Here is a tiny trained network, its code and every weight. The questions are about switching its units off for an input and a target symbol, where a switched-off unit gives its printed mean instead of its output.

import numpy as np


def w(rows, s, z=0):
    codes = np.array(rows[::2]) - 128.0
    scale = np.full(codes.shape[1], s)
    scale[-1] = z or s
    return codes * scale


def f(y):
    return np.maximum(y, 0)


def softmax(a):
    e = np.exp(a - a.max(-1, keepdims=True))
    return e / e.sum(-1, keepdims=True)


def log_softmax(a):
    a = a - a.max(-1, keepdims=True)
    return a - np.log(np.exp(a).sum(-1, keepdims=True))


def net(x, mask):
    ids = ['αβεηθφω'.index(c) for c in x.split()]
    T = len(ids)
    res = E[ids] + P[:T]
    u = 0
    for l in range(2):
        q, k, v = (res @ M[l].T for M in (Q, K, V))
        z = softmax(np.where(np.tri(T) > 0, q @ k.T / 2**0.5, -1e9)) @ v
        res = res + np.where(mask[u], z, O[l][:, -1]) @ O[l][:, :-1]
        u += 1
        y = f(res @ A[l][:, :-1].T + A[l][:, -1])
        res = res + np.where(mask[u : u + 8], y, B[l][:, -1]) @ B[l][:, :-1]
        u += 8
    return log_softmax(res[-1] @ U[:, :-1].T + U[:, -1])


Q, K, V, O, A, B = {}, {}, {}, {}, {}, {}
E = w([
[72,132,78,170,215],'α',
[96,151,22,151,190],'β',
[84,80,41,36,128],'ε',
[31,136,69,134,231],'η',
[198,137,110,178,80],'θ',
[123,154,125,118,86],'φ',
[131,124,128,2,149],'ω',
],0.015)
P = w([
[110,1,97,249,141],'0',
[108,95,185,141,179],'1',
[109,120,169,128,176],'2',
[118,135,156,126,175],'3',
[120,145,145,121,175],'4',
[125,152,137,120,174],'5',
[127,163,131,115,173],'6',
[139,165,118,118,170],'7',
[140,170,115,113,169],'8',
[148,175,106,109,170],'9',
[152,179,101,111,166],'10',
],0.0099)
Q[0] = w([
[53,186,95,251,146],'0.h0',
[90,50,58,133,180],'0.h0',
],0.013)
K[0] = w([
[126,109,79,249,78],'0.h0',
[114,67,45,143,177],'0.h0',
],0.014)
V[0] = w([
[127,111,172,152,44],'0.h0',
[4,114,154,122,67],'0.h0',
],0.016)
O[0] = w([
[225,166,1,160,179,50],'0.h0',
[240,40,101,35,105,2],'0.h0',
],0.0064,0.0042)
A[0] = w([
[161,141,138,61,127,35],'0.n0',
[196,177,180,142,79,53],'0.n1',
[120,152,132,101,93,254],'0.n2',
[161,162,153,203,72,211],'0.n3',
[208,41,250,202,9,2],'0.n4',
[168,211,84,21,64,25],'0.n5',
[143,106,161,198,106,48],'0.n6',
[120,99,47,141,55,145],'0.n7',
],0.014,0.0041)
B[0] = w([
[173,135,86,159,119,149],'0.n0',
[78,107,139,151,180,169],'0.n1',
[115,77,170,118,154,189],'0.n2',
[176,119,135,73,125,254],'0.n3',
[6,64,136,103,71,141],'0.n4',
[239,153,108,158,144,148],'0.n5',
[157,144,86,148,76,165],'0.n6',
[86,124,166,123,167,153],'0.n7',
],0.024,0.0086)
Q[1] = w([
[153,145,185,66,1],'1.h0',
[42,177,155,64,130],'1.h0',
],0.012)
K[1] = w([
[188,181,91,11,54],'1.h0',
[34,124,44,218,58],'1.h0',
],0.011)
V[1] = w([
[145,148,104,207,126],'1.h0',
[137,50,35,172,3],'1.h0',
],0.011)
O[1] = w([
[73,46,136,220,92,3],'1.h0',
[56,107,211,133,253,70],'1.h0',
],0.0062,0.0056)
A[1] = w([
[36,239,178,145,18,254],'1.n0',
[127,172,85,222,135,48],'1.n1',
[70,190,205,107,19,67],'1.n2',
[90,228,74,140,69,72],'1.n3',
[93,187,109,185,220,123],'1.n4',
[115,239,210,162,107,108],'1.n5',
[30,161,135,182,169,30],'1.n6',
[84,178,160,135,10,117],'1.n7',
],0.013,0.0073)
B[1] = w([
[137,190,110,2,18,186],'1.n0',
[71,190,191,138,157,191],'1.n1',
[82,158,129,219,193,147],'1.n2',
[126,119,174,175,189,188],'1.n3',
[101,92,48,130,101,255],'1.n4',
[134,81,124,100,120,144],'1.n5',
[191,107,151,208,104,222],'1.n6',
[93,164,157,100,185,143],'1.n7',
],0.023,0.0053)
U = w([
[119,122,80,145,111,56],'α',
[134,95,78,171,95,49],'β',
[130,100,21,158,152,28],'ε',
[163,84,82,199,146,12],'η',
[132,135,76,198,159,75],'θ',
[253,160,70,182,184,234],'φ',
[76,21,136,129,147,253],'ω',
],0.0056,0.0049)

Each question gives the input, a string of symbols that net reads in full, and the target symbol t.
The units are the heads (2 rows each of Q, K, V and O) and the neurons (one row each of A and B). Each row of codes is followed by its name. A weight is (code - 128) times the scale printed after its matrix; where a second scale follows, it is the last column's (O, A, B and U).
mask holds one flag per unit, layer by layer, with each layer's heads first. A switched-off unit (its flag False) gives its mean, the last column of its rows in O or B, instead of its output. The means were averaged over made-up inputs and are rounded, as every weight is.
A unit's drop is (log p(t) with every unit on - log p(t) with that unit switched off) / (log p(t) with every unit on - log p(t) with every unit switched off).
The circuit of an input: a set's keep is (log p(t) with only the set's units on - log p(t) with every unit switched off) / (log p(t) with every unit on - log p(t) with every unit switched off). Starting from the 12 units with the biggest drops (on a tie, the unit counted first), units are removed one at a time, each time the one whose removal leaves the highest keep (on an exact tie, the one counted first), for as long as the keep stays at least 0.8.
units of the circuit, in order: the units of the circuit, biggest drop first
unit that matters most: the unit with the biggest drop
k most important neurons: the k neurons with the biggest drops, biggest first
top k neurons in layer l: the k neurons of layer l with the biggest drops, biggest first
input ω θ φ η α θ θ φ β, target α: units of the circuit, in order	[0.n3; 1.n0; 0.h0]
input θ φ ω ε α, target θ: units of the circuit, in order	[0.h0; 0.n3; 1.n1]
input ω θ φ φ θ φ ω ω φ α, target α: unit that matters most	0.n3
input φ ω φ, target φ: units of the circuit, in order	[0.h0; 1.h0]
input β φ φ, target φ: units of the circuit, in order	[0.h0; 0.n5]
input ω α θ η φ θ η, target α: units of the circuit, in order	[0.n3; 1.n0; 1.h0; 0.h0]
input ε θ θ η ω ε, target φ: 4 most important neurons	[0.n5; 0.n0; 0.n4; 1.n4]
input φ θ θ ω ω ω φ β φ β, target ε: units of the circuit, in order	[1.n4; 0.n4; 1.h0]
input θ θ φ ε ε ω η β, target θ: units of the circuit, in order	[0.n3; 0.h0; 1.n1]
input β η η ω ω θ α θ φ, target ω: units of the circuit, in order	[0.n6; 1.h0; 0.n2]
input ω β θ θ θ η β φ ω β, target α: units of the circuit, in order	[1.n0; 0.n3; 0.h0]
input φ ω α, target ε: 2 most important neurons	[0.n3; 1.n4]
input ε ω φ θ θ φ η, target φ: 3 most important neurons	[0.n7; 0.n3; 1.n4]
input ε φ φ θ θ ω ω η, target φ: unit that matters most	0.n7
input ε ω θ β θ φ, target ω: 2 most important neurons	[0.n6; 0.n4]
input φ θ η θ ω α, target ε: 2 most important neurons	[0.n3; 0.n0]
input β θ θ θ η, target β: top 3 neurons in layer 1	[1.n6; 1.n0; 1.n4]
input α φ θ η θ θ φ η ω β, target η: top 4 neurons in layer 0	[0.n3; 0.n6; 0.n2; 0.n5]
input ε α θ φ α, target φ: top 2 neurons in layer 0	[0.n7; 0.n3]
input η θ θ φ α η η ε φ α, target ω: units of the circuit, in order	[0.h0]
input φ η ω θ β, target ε: top 4 neurons in layer 0	[0.n7; 0.n4; 0.n3; 0.n2]
input φ θ ω θ η, target ε: 2 most important neurons	[1.n4; 0.n7]
input φ θ η θ θ ω φ θ θ θ η, target ε: top 3 neurons in layer 0	[0.n7; 0.n3; 0.n4]
input α φ ω θ θ φ θ φ θ β, target η: top 3 neurons in layer 0	[0.n3; 0.n6; 0.n2]
